Here is a tiny trained network, its code and every weight. The questions are about switching its units off for an input and a class, where a switched-off unit gives its printed mean instead of its output.

import numpy as np


def w(rows, s, z=0):
    codes = np.array(rows[::2]) - 128.0
    scale = np.full(codes.shape[1], s)
    scale[-1] = z or s
    return codes * scale


def norm(h):
    return h / np.sqrt((h * h).mean(-1, keepdims=True) + 1e-5)


def f(y):
    return np.maximum(y, 0)


def log_softmax(a):
    a = a - a.max(-1, keepdims=True)
    return a - np.log(np.exp(a).sum(-1, keepdims=True))


def net(x, mask):
    res = np.array(x, float).reshape(1, 5) / 4 @ E
    u = 0
    for l in range(4):
        y = f(norm(res) @ A[l][:, :-1].T + A[l][:, -1])
        res = res + np.where(mask[u : u + 7], y, B[l][:, -1]) @ B[l][:, :-1]
        u += 7
    return log_softmax(norm(res)[-1] @ U[:, :-1].T + U[:, -1])


A, B = {}, {}
E = w([
[143,128,125,112,127],'x0',
[107,158,182,80,124],'x1',
[87,2,175,121,105],'x2',
[93,118,99,91,115],'x3',
[149,155,128,160,49],'x4',
],0.0099)
A[0] = w([
[103,132,145,84,255,5],'0.n0',
[157,122,71,189,78,114],'0.n1',
[197,134,222,134,170,99],'0.n2',
[49,128,48,69,101,95],'0.n3',
[108,154,177,113,90,125],'0.n4',
[157,125,90,70,103,169],'0.n5',
[126,173,113,120,136,113],'0.n6',
],0.011,0.0024)
B[0] = w([
[109,6,70,99,217,254],'0.n0',
[143,73,21,143,112,254],'0.n1',
[100,148,169,248,138,213],'0.n2',
[18,136,201,231,125,243],'0.n3',
[172,148,158,47,118,195],'0.n4',
[65,122,141,193,130,195],'0.n5',
[81,113,158,83,150,202],'0.n6',
],0.011,0.0041)
A[1] = w([
[143,160,133,68,131,10],'1.n0',
[158,157,111,190,5,52],'1.n1',
[199,117,142,187,151,107],'1.n2',
[110,94,120,149,147,168],'1.n3',
[146,111,153,112,88,115],'1.n4',
[108,225,87,136,140,65],'1.n5',
[136,149,78,127,161,46],'1.n6',
],0.016,0.0013)
B[1] = w([
[141,138,154,104,73,146],'1.n0',
[38,81,168,8,146,252],'1.n1',
[22,138,126,177,115,198],'1.n2',
[168,149,80,156,101,255],'1.n3',
[164,81,103,139,165,159],'1.n4',
[121,140,231,108,254,206],'1.n5',
[178,96,130,108,132,181],'1.n6',
],0.013,0.0065)
A[2] = w([
[175,99,71,98,172,123],'2.n0',
[171,189,227,101,73,5],'2.n1',
[63,168,158,123,125,115],'2.n2',
[211,112,108,166,172,11],'2.n3',
[105,156,75,145,113,74],'2.n4',
[97,139,253,99,224,167],'2.n5',
[127,200,135,51,108,200],'2.n6',
],0.011,0.0014)
B[2] = w([
[115,69,114,163,104,162],'2.n0',
[103,80,1,125,17,147],'2.n1',
[98,163,138,167,45,168],'2.n2',
[15,97,141,97,63,144],'2.n3',
[128,132,57,163,102,139],'2.n4',
[189,196,7,185,68,245],'2.n5',
[242,65,116,89,139,148],'2.n6',
],0.0085,0.011)
A[3] = w([
[149,215,86,107,198,112],'3.n0',
[86,58,58,172,45,230],'3.n1',
[186,149,43,159,67,253],'3.n2',
[18,157,175,119,125,146],'3.n3',
[98,181,168,23,26,251],'3.n4',
[137,54,254,131,76,145],'3.n5',
[187,143,155,112,88,68],'3.n6',
],0.012,0.00043)
B[3] = w([
[153,139,229,104,106,160],'3.n0',
[167,205,138,75,113,250],'3.n1',
[144,154,84,59,84,168],'3.n2',
[174,105,141,253,115,165],'3.n3',
[80,31,47,174,223,162],'3.n4',
[178,181,204,123,202,151],'3.n5',
[129,112,101,105,62,136],'3.n6',
],0.014,0.015)
U = w([
[150,155,61,103,112,249],'0',
[91,42,109,123,194,152],'1',
[196,163,206,96,173,69],'2',
[74,156,135,251,98,2],'3',
],0.013,0.0017)

Each question gives the input, the list of numbers given to net, and the class t.
The units are the neurons (one row each of A and B). Each row of codes is followed by its name. A weight is (code - 128) times the scale printed after its matrix; where a second scale follows, it is the last column's (A, B and U).
mask holds one flag per neuron, layer by layer. A switched-off neuron (its flag False) gives its mean, the last column of its row in B, instead of its output. The means were averaged over made-up inputs and are rounded, as every weight is.
A unit's drop is (log p(t) with every unit on - log p(t) with that unit switched off) / (log p(t) with every unit on - log p(t) with every unit switched off).
The circuit of an input: a set's keep is (log p(t) with only the set's units on - log p(t) with every unit switched off) / (log p(t) with every unit on - log p(t) with every unit switched off). Starting from the 12 units with the biggest drops (on a tie, the unit counted first), units are removed one at a time, each time the one whose removal leaves the highest keep (on an exact tie, the one counted first), for as long as the keep stays at least 0.8.
units of the circuit, in order: the units of the circuit, biggest drop first
k most important neurons: the k neurons with the biggest drops, biggest first
k most important neurons of layer l: the k neurons of layer l with the biggest drops, biggest first
input [-7,-5,-7,-1,1], class 2: units of the circuit, in order => (1.n5)
input [0,1,-3,6,6], class 1: units of the circuit, in order => (1.n1; 3.n4)
input [-5,2,8,3,8], class 1: 3 most important neurons => (0.n0; 3.n4; 1.n1)
input [-4,5,6,2,8], class 1: units of the circuit, in order => (3.n4; 1.n1)
input [7,3,5,6,7], class 1: 2 most important neurons => (3.n4; 0.n0)
input [-8,7,1,-5,5], class 0: units of the circuit, in order => (2.n5; 3.n2)
input [-1,-2,3,8,8], class 1: 2 most important neurons => (1.n1; 3.n4)
input [-4,4,6,-1,-1], class 2: 4 most important neurons => (1.n5; 1.n4; 3.n5; 0.n6)
input [0,-3,2,1,6], class 1: 3 most important neurons => (1.n1; 0.n0; 2.n5)
input [-1,-1,4,4,5], class 1: units of the circuit, in order => (1.n1; 0.n0; 3.n4)
input [0,8,-2,-4,-5], class 0: 2 most important neurons => (2.n5; 1.n5)
input [0,4,-1,7,6], class 3: 2 most important neurons => (0.n3; 0.n5)
input [4,8,3,-5,-7], class 0: 2 most important neurons => (2.n5; 1.n1)
input [8,-5,0,5,7], class 1: 3 most important neurons => (1.n1; 0.n0; 2.n5)
input [3,-1,-6,-8,4], class 3: most important neuron => (1.n2)
input [4,-3,8,6,3], class 2: 2 most important neurons => (2.n5; 3.n5)
input [0,-2,7,-7,1], class 2: 2 most important neurons of layer 3 => (3.n5; 3.n1)
input [7,-1,0,8,-7], class 3: 2 most important neurons of layer 1 => (1.n6; 1.n4)
input [-5,-5,-1,8,3], class 3: 2 most important neurons of layer 0 => (0.n3; 0.n0)
input [-7,3,1,8,-4], class 3: units of the circuit, in order => (0.n3)
input [-1,-6,3,-1,-4], class 0: 2 most important neurons of layer 1 => (1.n1; 1.n5)
input [0,-5,-5,7,2], class 3: 2 most important neurons of layer 3 => (3.n3; 3.n1)
input [-8,-2,-3,2,-7], class 1: 2 most important neurons => (0.n0; 2.n5)
input [-1,3,7,0,-4], class 2: 2 most important neurons => (1.n5; 2.n5)
input [5,7,8,4,-4], class 2: 2 most important neurons of layer 1 => (1.n1; 1.n5)
